Each row is followed by its band, which names the range that a hidden value of the row falls in. A new part has a new value, new ranges and new names.
[-120 -178 -420 131 -198 180 -43 24 -71 -60 -13 45 -200 345 -132 273 -278 -277 254 -55 56 -127 -440 -239 450 11 58 -153 85 179 -319 241 -389 205 139 -156 166 -20 -419 -197 429 -244 -23 -6 367 10] : W
[65 204 150 233 350 -102 57 -132 -51 -364 -120 51 -66 -75 -323 -260 -287 -167 -19 29 -29 -83 -83 126 71 366 -54 362 79 178 -69 37 -179 68 -115 123 -48 70 -203 43 -99 -161 -125 -152 206 58] : N
[-30 -27 -109 -55 -91 55 20 42 -152 19 46 204 33 301 -113 29 -212 -96 103 -131 -52 -33 -114 -196 370 -30 323 -45 71 90 -180 208 -25 188 196 -107 66 69 -316 -74 -40 -32 23 -20 308 -257] : K
[15 429 487 78 249 -157 15 19 40 -247 72 96 -57 -172 -165 -242 -100 148 -32 161 18 151 255 192 -110 618 -299 299 -125 316 186 -116 -5 -64 -245 192 -74 173 227 192 -136 -33 72 -172 -32 -93] : W
[148 -170 191 79 -284 -99 184 -230 -253 84 -105 12 -130 312 -158 81 37 116 -107 -153 31 -49 175 -214 223 129 171 -1 69 189 193 153 143 6 -69 -113 -71 111 -223 -89 -92 -46 -19 -220 22 -226] : N
[313 -151 61 -217 128 -152 92 -156 -66 -243 -153 -296 25 -268 -62 -224 135 205 292 45 -191 -60 79 98 -260 105 174 17 41 -283 96 -406 92 -316 194 122 12 -104 177 138 306 132 -48 -73 48 116] : U
[343 27 240 73 -452 -152 151 -166 -257 177 26 216 -504 37 -197 -44 -27 291 -214 105 88 -24 318 -191 112 250 19 66 125 186 375 193 302 96 -42 -81 -219 -68 -197 -86 -274 -40 93 -286 -22 -223] : N
[-226 182 -237 -254 58 472 -228 -124 183 -115 -19 -275 155 540 -65 230 -110 -527 187 -143 -239 -25 -406 45 216 -260 -97 -46 -330 145 -63 14 -172 -76 -103 -47 387 -55 -204 -62 648 -180 -220 433 497 105] : M
[-201 330 -23 -211 -57 130 -297 222 30 137 24 -216 49 242 -39 330 -260 189 135 270 148 96 90 -266 157 -155 -416 180 -189 105 260 251 -292 -51 -229 -155 77 -336 -228 -48 244 -58 194 -200 -25 25] : K
[102 161 -50 -521 13 285 -243 79 114 -39 -45 -270 23 144 60 149 -55 91 167 76 -250 177 188 -48 17 -378 95 89 -244 -329 390 -173 158 -78 307 51 201 -209 137 17 330 186 64 239 173 -273] : S
[247 -142 163 -220 36 64 91 -312 -24 13 -337 -250 2 218 -159 -198 -49 -28 -119 -11 -235 -127 237 293 -27 -228 107 61 -66 -183 314 -22 413 -248 28 22 143 -75 -176 -112 84 32 -202 -2 82 -219] : U
[164 -195 -18 -136 -241 -148 345 44 -33 48 33 136 -149 38 28 -42 131 333 81 -207 -91 -239 -31 -84 98 -9 214 -238 474 43 -102 11 25 -51 318 -69 -105 -52 -129 -174 -219 -75 163 -129 102 -62] : W
[115 190 332 -242 -323 223 11 -34 71 24 -25 -56 -126 -40 -32 10 364 321 -111 150 -3 185 460 78 -253 -130 -142 -80 -62 97 495 -160 472 -201 5 34 -121 18 369 29 -88 206 -141 79 -233 -275] : D
[264 -24 388 -26 -65 -462 13 -189 -190 191 -58 35 155 41 -234 -136 -308 343 47 225 131 -41 314 -136 44 275 246 195 72 -2 205 136 117 -261 -136 -138 100 -20 -144 140 -55 91 125 -247 -53 -78] : H
[191 194 233 -103 -309 43 152 -77 -97 29 47 -66 -381 31 -48 56 286 343 -156 -59 -28 -51 237 -153 -72 113 -272 64 55 235 447 -15 127 -56 -195 3 -297 -192 -56 -101 -156 -102 69 -247 -79 26] : H
[-63 398 -219 -343 221 301 -17 -111 133 -317 -176 -236 -66 130 -114 -80 -56 -474 -4 22 -391 34 -231 339 -110 -416 -208 171 -109 -149 28 -61 153 60 265 142 55 -274 -54 26 159 -82 -137 256 493 -49] : N
[187 -134 1 -36 -62 141 5 2 -50 -64 -91 1 -250 67 -78 -1 -113 110 21 -29 -63 -4 192 -52 213 33 108 9 25 -30 205 -16 65 79 178 18 48 47 -115 -168 34 12 -14 -51 70 -250] : W
[150 103 198 332 -112 -7 188 -32 13 -126 121 288 -347 -134 -227 -179 13 166 -60 -6 150 -185 -127 12 25 644 -174 -48 285 457 -74 31 -143 -98 -254 14 -117 148 -65 -97 -153 -276 -98 -143 -42 133] : H
[110 277 79 -10 383 -14 25 -141 -108 -371 -126 -64 53 -32 -244 -266 -182 -227 23 -8 -183 -34 -83 126 -34 154 57 352 -59 -44 0 -81 4 -10 -20 131 -33 -90 -149 120 5 -78 -133 -86 297 -2] : N
[37 141 344 110 -124 -215 66 -179 -68 101 34 106 70 298 -232 -48 -177 52 6 119 125 -109 -95 26 47 518 -37 36 -53 315 -2 167 15 -325 -394 -108 153 39 -122 99 213 -210 0 -172 38 -69] : S
[41 -136 -11 -40 -53 -110 100 65 -71 -3 -83 -51 262 -26 -25 53 -60 218 224 115 170 -106 146 -110 -1 -85 114 -154 258 -6 -61 -31 -60 -297 54 -218 93 -108 -63 -34 81 35 4 -153 -47 103] : H
[182 -221 29 -53 -16 -526 -5 202 -77 323 101 281 241 -64 -94 -90 -631 500 317 245 236 -188 123 -279 326 176 419 -55 456 -92 -225 273 -248 -159 219 -297 277 -66 -347 -42 -145 58 384 -212 50 22] : K
[-139 208 -165 -147 244 132 -192 239 170 -223 156 108 361 63 19 79 -373 -200 403 109 14 -3 -129 -31 188 -56 189 -32 6 44 -249 -118 -276 -74 172 -111 379 -64 -35 48 372 -22 15 289 421 109] : S
[226 -18 55 51 -97 -65 115 12 141 -7 168 232 -280 -115 -67 -102 -144 179 79 -15 1 -129 -41 -1 140 396 22 -153 319 220 -43 -55 -111 -72 116 -30 153 134 -2 -116 -65 -141 108 159 166 115] : N
[4 396 159 -181 197 55 -107 -33 75 -47 13 150 408 99 -325 -348 -184 -53 91 168 -75 -106 -382 172 -178 60 257 128 35 -76 -251 109 143 -383 -94 0 147 -101 -63 227 38 -13 -267 139 127 -131] : M
[48 287 22 -182 -116 19 111 101 -41 -40 229 150 -37 -17 -71 -86 203 214 135 -111 -108 -13 -345 -162 -104 288 62 -99 168 88 -182 -40 -41 -143 76 29 -136 -41 124 135 -83 -80 87 -13 93 -37] : H
[-4 18 -234 -9 -61 163 53 49 76 -14 40 158 -175 125 -165 -91 -160 -101 117 -37 -84 -153 -482 58 162 153 4 -186 212 90 -352 163 -141 -25 156 -24 127 26 -193 -117 90 -216 -48 97 237 -52] : U
[125 237 219 -33 7 387 47 238 134 -107 287 81 -8 -89 -57 -128 496 575 97 -300 -4 -148 -427 -227 -206 639 -40 -192 174 202 -56 -245 -234 -535 -359 93 -125 102 263 -11 -25 -194 -175 -16 -366 63] : D
[-249 -15 -476 -397 171 653 -140 1 221 -135 -281 -571 146 479 -28 218 103 -341 205 -231 -374 -4 -637 139 40 -447 -204 -187 -190 -269 -177 -14 -195 -251 172 57 317 -85 -27 -133 608 -149 -233 314 193 -119] : M
[52 66 -123 -208 -46 65 32 -135 -209 -120 -140 -239 -48 214 -103 51 21 -106 90 -70 -171 -105 -52 -120 61 -271 28 151 -85 -66 121 36 22 44 19 -29 -126 -340 -354 -40 204 -59 -48 -208 277 36] : U
[-62 -184 -212 256 210 -169 20 293 -18 -140 87 152 147 -199 -45 39 -430 151 415 65 277 -134 -93 -238 327 357 42 -121 387 193 -434 38 -653 -19 82 -186 189 114 -210 -114 61 -131 176 -180 94 324] : D
[194 582 576 132 108 13 -19 -178 8 -244 83 264 52 -79 -382 -445 -13 -9 -117 291 71 -91 -51 302 -365 614 -20 287 -159 265 139 -109 329 -433 -534 117 -51 -78 106 275 92 -137 -375 -70 -19 -80] : S
[130 180 173 -328 -78 53 43 6 -46 -119 -16 -168 -56 -3 40 23 224 248 52 -11 -152 56 309 -54 -126 -154 -13 101 -68 -55 388 -209 204 -77 90 63 -154 -214 100 33 31 113 55 -100 43 -109] : W
[-134 92 -363 -453 -32 247 -192 80 155 -100 -104 -364 121 179 95 360 -106 -162 294 101 -153 103 22 -100 96 -726 -55 -21 -39 -201 129 -69 -107 45 407 -109 222 -319 -43 -56 406 115 61 300 370 81] : N
[12 -34 -179 3 -23 337 12 -159 -139 -124 -145 -111 -171 409 -141 67 -101 -363 -34 -196 -156 -133 -135 -20 306 -111 -12 28 -161 125 56 117 1 118 -92 -47 64 -86 -464 -226 247 -219 -205 -45 344 -76] : U
[-80 282 269 102 52 7 -181 143 106 -55 191 74 331 -37 -95 77 -132 184 252 289 331 94 31 -122 -68 493 -136 -53 -63 313 -11 -111 -213 -457 -388 -160 271 93 232 190 316 -33 -54 52 -134 157] : N
[153 83 5 -249 2 -33 98 150 84 -145 127 -41 -11 -271 80 -37 171 362 248 -40 -87 -31 64 -108 -131 38 45 -96 271 -41 40 -290 -99 -165 246 23 -55 -102 208 25 -34 66 141 46 53 177] : H
[-211 192 -82 -229 -195 143 52 -42 76 78 -86 -105 -4 371 -146 94 68 -67 8 -13 -122 -53 -359 64 6 -236 -199 -71 65 111 -125 270 8 -73 41 -35 -19 -128 -141 -29 74 -129 -43 11 131 -146] : U
[7 334 71 -23 59 242 -71 169 -2 -274 98 147 -95 -189 -149 -144 89 105 84 80 2 95 -28 -38 -87 163 -38 102 10 115 10 -105 2 43 31 120 -188 4 117 77 -88 42 -151 -34 1 -119] : U
[-33 243 153 64 -79 155 -44 -75 -111 -110 12 114 183 148 -221 -53 -3 -131 42 134 127 3 -32 -16 -49 122 64 13 -108 226 -16 31 149 -206 -263 -103 24 -18 -52 111 164 -39 -293 -28 62 -73] : D
[221 -55 383 69 -176 -241 58 -98 54 201 48 129 -227 -24 -185 -129 -157 433 -47 105 97 -42 219 -12 101 498 -61 5 165 257 193 117 -1 -157 -132 -11 81 235 9 -44 -160 -30 129 -86 -154 -77] : M
[141 148 130 -278 109 -80 -36 88 19 19 21 -46 236 -77 -42 -104 -100 298 159 112 -41 13 135 -55 -88 -1 141 45 98 -162 97 -89 55 -296 97 -52 113 -120 80 98 -27 112 93 2 2 -39] : H
[-96 214 -252 -342 63 103 -165 -13 167 -28 -100 -258 -63 227 -123 149 -265 -142 148 76 -235 54 -321 -11 119 -318 -139 156 0 -163 -14 167 -200 75 303 31 179 -202 -132 5 226 -47 123 212 348 -43] : N
[171 -127 -93 -179 205 -177 22 209 -115 -24 38 171 611 -183 -28 -251 -269 221 445 169 104 -183 -10 -85 -33 -41 618 -199 312 -322 -371 -142 27 -456 247 -244 267 -173 -96 105 104 150 -23 -52 98 55] : U
[-116 383 -59 -31 15 275 -125 86 -41 -89 193 160 223 231 -193 -32 -54 -153 172 -6 39 -112 -501 -156 36 189 73 -18 -68 211 -280 98 -154 -217 -290 -109 71 -142 -208 88 255 -203 -218 41 209 76] : M
[-76 100 0 -154 128 278 -61 -57 89 -239 -80 -79 297 250 -63 1 -41 -293 156 -33 -111 -45 -37 147 44 -218 172 -32 -130 45 -20 -147 103 -172 17 -36 240 -26 -51 0 353 -3 -286 240 295 -66] : W
[50 202 119 4 17 349 -30 -49 -35 -20 -10 -104 -241 324 -127 58 27 -5 -170 -183 -108 60 -91 -67 158 367 -278 65 -228 192 253 71 -21 -96 -303 50 53 102 -77 -113 60 -230 -56 -57 -14 -226] : N
[22 124 298 -11 169 3 -11 -27 -35 -223 23 2 366 -13 -88 -147 41 34 197 60 55 33 146 68 -113 295 143 -3 -129 144 10 -265 88 -350 -206 -13 133 124 171 183 228 68 -193 -4 11 -8] : K
[59 -5 83 -13 -299 -152 132 32 -224 179 135 309 230 172 -199 -102 42 276 169 5 148 -170 -322 -274 22 238 428 -209 273 90 -343 203 66 -294 -41 -209 -51 -32 -164 111 -42 -36 -54 -205 -36 -161] : U
[412 61 306 17 38 -330 283 -104 -192 67 50 355 49 -138 -222 -495 -136 269 -65 54 -16 -187 20 103 -110 515 366 -29 316 -61 -100 8 348 -366 6 -57 14 11 -63 106 -355 -57 21 -191 20 -173] : N
[153 -126 -268 -426 -215 409 -41 48 67 56 -136 -254 -317 196 96 189 66 93 25 -94 -263 -16 172 -53 168 -574 -15 -126 -2 -242 370 -38 176 85 390 -20 63 -250 -156 -313 139 54 26 132 167 -211] : K

Part 2:
[52 47 199 58 -64 70 105 -317 234 -158 31 215 150 -157 -86 59 44 -149 6 -11 8 132 -137 -77 -109 65 2 -337 138 201 -128 -22 -99 254 62 -386 -93 84 29 -232 -31 -150 -26 -76 123 -105] : (59)
[-156 7 151 -48 -270 169 -149 153 -251 88 -260 -292 -86 -187 25 473 -102 -104 -509 -476 37 68 12 148 -264 -43 -150 -106 17 -203 288 76 -192 268 -175 -25 515 35 -446 -83 151 567 101 -325 -54 -64] : (60)
[-127 -194 346 -108 1 380 0 -185 144 106 158 -135 -476 -205 -128 -1 -188 9 -147 -170 38 -88 187 -111 143 42 162 -188 208 -223 -216 102 -37 185 259 -14 -62 -15 -133 -246 -174 -39 -429 -14 246 -2] : (59)
[-69 542 33 47 135 -191 -78 -236 51 -180 -219 209 284 -148 42 -160 70 -155 256 608 -144 -346 -697 -569 303 -95 -75 206 -95 -247 237 -143 243 -377 -255 392 -97 145 -28 13 213 -517 75 144 -276 286] : (47)
[-82 120 -304 -141 -18 -42 10 48 103 -285 -253 -246 192 -139 330 32 162 91 -77 -68 -423 77 -79 266 116 -107 -90 -39 15 -140 205 -204 197 -60 -243 119 322 122 -567 -119 102 191 387 -3 -148 228] : (50)
[367 -492 658 359 -111 110 -123 -127 60 335 276 126 -111 184 -468 -348 -36 175 -49 -237 556 -1 461 41 -489 30 -298 -2 165 219 -320 610 -138 438 233 -50 -32 -512 193 244 -690 132 -184 -17 273 -222] : (49)
[71 369 -56 8 -84 73 -388 91 -234 -19 -313 -548 -179 -104 -58 431 -207 110 -96 -225 -90 -225 -365 -494 113 133 -73 173 -213 -147 268 -110 -219 -204 -175 386 343 265 -206 20 308 -77 -102 -180 -443 82] : (59)
[-116 327 -280 -247 76 -1 -123 20 62 -353 -276 -320 -112 -109 77 164 92 170 -109 -183 -339 131 -63 78 82 43 -68 205 -33 -29 221 -130 208 -81 -155 54 91 30 -401 -20 120 296 253 19 -208 190] : (60)
[-290 94 -381 -124 76 379 383 -407 586 -185 210 632 26 -422 242 -459 236 -253 280 381 -371 425 92 41 634 76 85 -329 543 91 -218 -26 316 -95 190 -370 -389 297 28 -525 215 -113 287 -43 171 271] : (50)
[191 -141 299 330 -30 -244 201 -105 219 82 384 560 123 -132 -148 -246 -10 -198 -9 120 304 116 28 -286 -107 -166 -67 -211 299 225 -291 26 36 287 -72 -357 -250 95 303 -172 -328 -326 -12 131 427 -204] : (52)
[-269 -425 225 262 68 339 73 167 26 259 253 74 -208 -214 -238 -284 -28 -103 -117 -307 227 302 535 74 -122 111 31 -208 240 -134 -86 538 19 231 222 -181 -42 -230 127 -60 -150 226 -120 -141 351 232] : (49)
[67 -188 463 251 120 333 -87 72 126 220 378 -16 -532 -117 -425 -38 -250 -92 -11 -403 361 86 150 -447 -166 238 269 -362 176 46 -394 344 -209 238 274 -375 -165 -123 427 -147 -327 -383 -611 -83 181 36] : (47)
[-150 -202 -216 -322 -151 192 8 105 198 -2 -96 109 -205 -217 126 255 52 -183 -270 3 -17 158 8 349 317 -69 -108 -194 -24 1 -41 -210 -89 401 -72 -212 32 213 -250 -531 -172 241 -153 -23 332 -278] : (49)
[-150 155 -107 -410 -9 566 44 113 223 -156 -64 -279 -212 61 299 272 21 -16 -223 -479 -430 222 369 532 74 280 67 -38 252 105 -207 -24 63 361 76 -326 240 -61 -654 -307 -232 501 -87 -59 -46 75] : (47)
[-99 278 -194 -23 80 411 -249 364 14 32 -115 -174 -271 -55 -160 340 -26 -219 0 -330 4 262 -133 -164 68 399 17 -22 -168 144 20 161 -226 109 -23 -254 101 46 83 -158 14 15 -271 -170 -200 136] : (57)
[-66 -406 203 389 -73 -188 423 99 102 75 508 397 247 -226 54 -211 -2 -164 -284 -254 99 386 650 135 -249 -187 -63 -192 510 194 -230 101 116 492 -34 -493 -119 116 -53 -170 -246 232 273 79 726 -113] : (52)
[-126 57 -81 34 50 322 250 -124 411 92 235 502 -197 -291 -67 -302 128 -372 99 46 33 472 13 -77 267 37 66 -383 413 59 -200 145 135 24 52 -405 -109 108 200 -341 -21 -104 41 -65 226 153] : (60)
[-108 -112 274 170 -203 -333 339 -496 116 -328 36 384 589 -386 -21 233 24 -215 -207 147 0 149 -114 -87 -212 -156 -38 -413 115 218 41 -301 -160 467 -5 -509 -249 387 -40 -360 254 -72 185 -12 515 -362] : (47)
[188 -39 264 279 51 -293 -73 -66 62 -258 285 346 220 -70 31 -14 -67 59 0 52 47 -311 -1 -274 -284 -3 -55 33 193 354 -271 23 57 363 -17 -425 -516 -19 190 -80 -376 -343 6 -39 96 -101] : (47)
[-183 472 -95 12 93 63 99 143 133 3 86 445 -82 -178 150 -124 57 -366 -70 19 -82 235 -206 -251 125 -53 53 -50 407 -116 15 65 329 -124 -306 -227 55 81 0 -165 97 -7 261 -63 -155 316] : (46)
[-96 -44 -125 402 110 -34 -174 -216 -25 -244 -169 -167 496 -338 -273 82 167 -123 449 436 -155 -177 -469 -429 158 185 -215 87 -620 106 317 50 -326 -74 142 224 -334 254 161 103 279 -581 -79 -4 177 179] : (60)
[40 -253 358 151 -55 -243 9 -57 -63 -124 211 12 -1 -107 106 -36 -269 311 -338 -322 76 -192 397 -127 -283 -87 130 -175 441 -17 -201 8 125 291 -1 -200 -128 11 -51 -196 -112 49 38 -136 39 -63] : (49)
[192 -275 377 409 20 98 -205 -150 -34 174 119 -155 11 -68 -263 -338 -99 205 220 47 199 -343 80 -367 -61 71 -135 35 -13 -77 -78 373 -95 -56 205 350 -58 -162 143 189 -217 -354 -203 -76 -14 162] : (52)
[110 -62 284 167 19 -109 -125 -12 -53 -11 3 -426 -108 -93 -329 285 -125 7 -76 -160 92 -82 -186 -367 -106 -24 -14 20 -339 -56 43 -100 -278 160 -22 167 88 136 -99 63 -118 -286 -353 220 305 -141] : (60)
[-11 27 -269 193 120 -229 202 -70 328 -302 231 599 248 -243 42 -385 234 -50 149 160 -67 354 142 -16 34 -26 -116 -67 352 391 -119 45 332 93 -63 -521 -491 64 259 -177 -97 -59 462 5 182 121] : (52)
[159 164 325 90 82 -471 -137 50 -149 -412 -158 -529 322 112 -72 476 -71 159 -186 -212 -161 -278 -255 -161 -458 -59 -19 199 -411 70 113 -310 -111 313 -238 40 94 15 -417 174 -216 -192 -128 322 115 -136] : (59)
[-137 219 -202 152 -31 -79 -94 213 -116 -163 -205 -15 263 -231 74 220 70 -160 -105 -128 -105 131 -213 -97 -104 51 -127 -42 -64 32 302 -1 -26 26 -258 -152 150 160 -96 -72 257 102 292 -227 -165 180] : (47)
[114 -46 266 -76 -194 361 10 -248 237 83 92 216 -225 -55 -51 -44 -6 -26 -159 -254 112 195 181 135 -142 64 -80 -280 411 136 -257 226 -43 300 133 -347 101 -140 -105 -196 -221 273 33 -213 -31 -129] : (50)
[233 -232 204 416 89 -77 28 -222 209 41 83 -55 219 -122 -347 -375 122 -9 374 205 149 7 -191 -295 1 -28 -110 -213 -200 27 -36 135 -117 -77 90 194 -7 -9 199 111 -184 -590 -135 168 260 109] : (47)
[59 36 134 -16 -166 106 -504 253 -311 -98 -335 -589 -108 -33 -179 830 -126 13 -318 -443 44 -212 -293 -54 -367 176 -192 106 -545 81 231 6 -522 422 -88 -48 247 5 -286 40 -85 178 -281 -220 -125 -230] : (46)
[-131 -54 -50 89 -62 169 -226 129 -186 -65 -251 -468 120 -127 63 133 53 130 -99 -222 -223 -82 72 136 -108 63 -215 157 -177 -185 309 194 -62 19 -35 293 316 -78 -474 158 97 323 203 -172 -156 261] : (50)
[10 61 24 -212 -3 -76 -89 -10 114 -270 -18 -116 -157 -86 114 256 -35 94 -211 -95 -183 -114 -67 30 12 -81 0 58 -1 24 -85 -241 61 270 -95 -136 -93 77 -335 -198 -230 33 -56 125 91 -130] : (50)
[130 108 90 -127 -190 542 -315 116 41 210 -215 -114 -76 104 16 370 81 -309 -13 -23 -11 -180 -332 184 45 172 -321 65 -276 59 -28 158 -360 328 -46 65 361 -96 -363 -69 -380 71 -310 -146 -104 -129] : (46)
[-70 140 -85 -127 -94 233 -37 121 113 -96 -4 165 -12 -138 208 356 -8 -270 -170 -117 -138 26 -105 89 69 120 -36 -138 112 184 -118 -111 -111 374 -88 -434 -16 183 -183 -391 -126 58 -89 -175 29 -109] : (47)
[108 371 -232 -184 126 666 -267 231 269 270 -58 -58 -574 126 -51 -242 38 -72 260 -98 -11 132 -84 -122 450 335 -46 99 148 -31 -187 310 109 -276 2 171 250 -168 22 -92 -260 -68 -251 -91 -488 348] : (57)
[374 -118 86 -147 -174 151 -157 -310 264 -134 -162 -227 -19 93 -23 19 118 265 38 -103 -79 -66 -20 300 -68 18 -265 -83 -38 218 -144 -19 -113 226 75 38 192 -128 -354 -42 -383 96 15 -27 -78 -206] : (46)
[-3 -287 271 -52 -99 781 -212 266 168 595 248 274 -843 -73 -293 -107 -117 -276 -164 -338 520 171 263 65 68 188 -51 -264 304 -40 -372 598 -164 346 226 -312 70 -332 271 -274 -572 201 -542 -317 101 -58] : (57)
[-17 230 -48 -146 55 464 -33 -50 325 -52 40 227 -123 -33 107 9 108 -266 136 29 -178 69 -159 56 184 220 11 -148 166 143 -242 104 18 158 52 -317 -57 -36 -85 -268 -235 -131 -151 -98 -104 128] : (46)
[-46 372 2 -125 188 101 -78 64 183 14 25 99 -441 -94 -54 -220 -41 -57 35 38 9 10 -219 -362 265 -25 116 52 224 -231 -58 35 329 -261 -151 89 -6 -50 41 -101 -105 -200 -102 97 -209 288] : (47)
[312 -273 242 398 0 -383 -44 -23 -31 63 52 -180 434 109 -160 -227 73 145 143 236 102 -249 1 -135 -86 -196 -354 287 -302 27 34 9 -60 112 -134 512 88 -14 -175 279 -387 -296 -12 380 368 -102] : (49)
[167 -30 19 -20 60 -252 -104 -281 197 -465 -168 -125 260 -54 -77 24 191 218 121 136 -168 -133 -219 98 -149 -43 -174 30 -250 217 43 -140 38 179 -9 -67 -219 -83 -174 29 -240 -168 96 134 76 -62] : (60)
[90 119 206 213 -102 -66 -321 148 -207 157 -160 37 21 -63 -203 121 34 -160 -107 37 256 -202 -362 -235 -225 -110 -365 231 -208 -93 260 250 -98 67 -250 205 178 -151 -30 234 -164 45 57 -122 -93 8] : (60)
[80 374 -199 4 135 -113 -28 -199 273 -214 -24 201 -78 -214 -14 -217 45 -3 247 264 -105 13 -420 -491 349 -14 54 -82 145 16 -13 -170 222 -335 -140 14 -183 233 198 -188 144 -480 100 32 -234 206] : (59)
[72 299 -524 -24 -45 -181 -211 -170 34 -415 -458 -98 507 -115 335 -103 170 316 229 287 -403 -183 -285 -32 290 71 -276 147 -41 86 326 -180 183 -343 -222 329 66 231 -229 -86 400 -28 563 -241 -630 268] : (49)
[-128 209 -244 -7 -29 256 -215 -49 95 -86 -179 257 78 -297 -29 230 69 -323 202 373 -40 -111 -524 -299 378 221 -146 -45 -239 137 102 -31 -233 52 14 -134 -272 284 199 -334 163 -334 -182 -220 -106 4] : (52)
[165 32 -63 138 290 156 -108 131 269 65 224 30 -185 135 -157 -519 133 103 383 150 -23 -6 166 -141 242 140 -144 371 25 121 -247 301 256 -110 71 213 -232 -257 87 176 -547 -274 -134 295 56 291] : (57)
[-54 193 -122 216 149 65 -214 308 -51 82 -45 32 -81 -122 -2 -281 30 -36 122 -8 30 -60 -140 -290 79 47 -75 98 89 -189 146 296 227 -295 -193 178 101 -119 108 90 -12 -136 136 -166 -356 485] : (52)
[234 24 56 351 161 45 -331 151 -1 172 133 -101 -233 11 -416 -205 -59 94 300 50 259 -115 -88 -588 103 187 -166 299 -199 119 -75 313 -103 -136 57 265 -199 -76 389 214 -261 -432 -277 83 -56 132] : (57)
[1 -83 135 188 4 39 39 -85 60 -42 127 -36 97 -97 -50 -114 48 35 -17 -99 -86 69 214 -19 -103 -4 -135 85 123 51 -33 166 50 143 45 0 -24 -42 -192 84 -127 94 144 45 195 91] : (46)
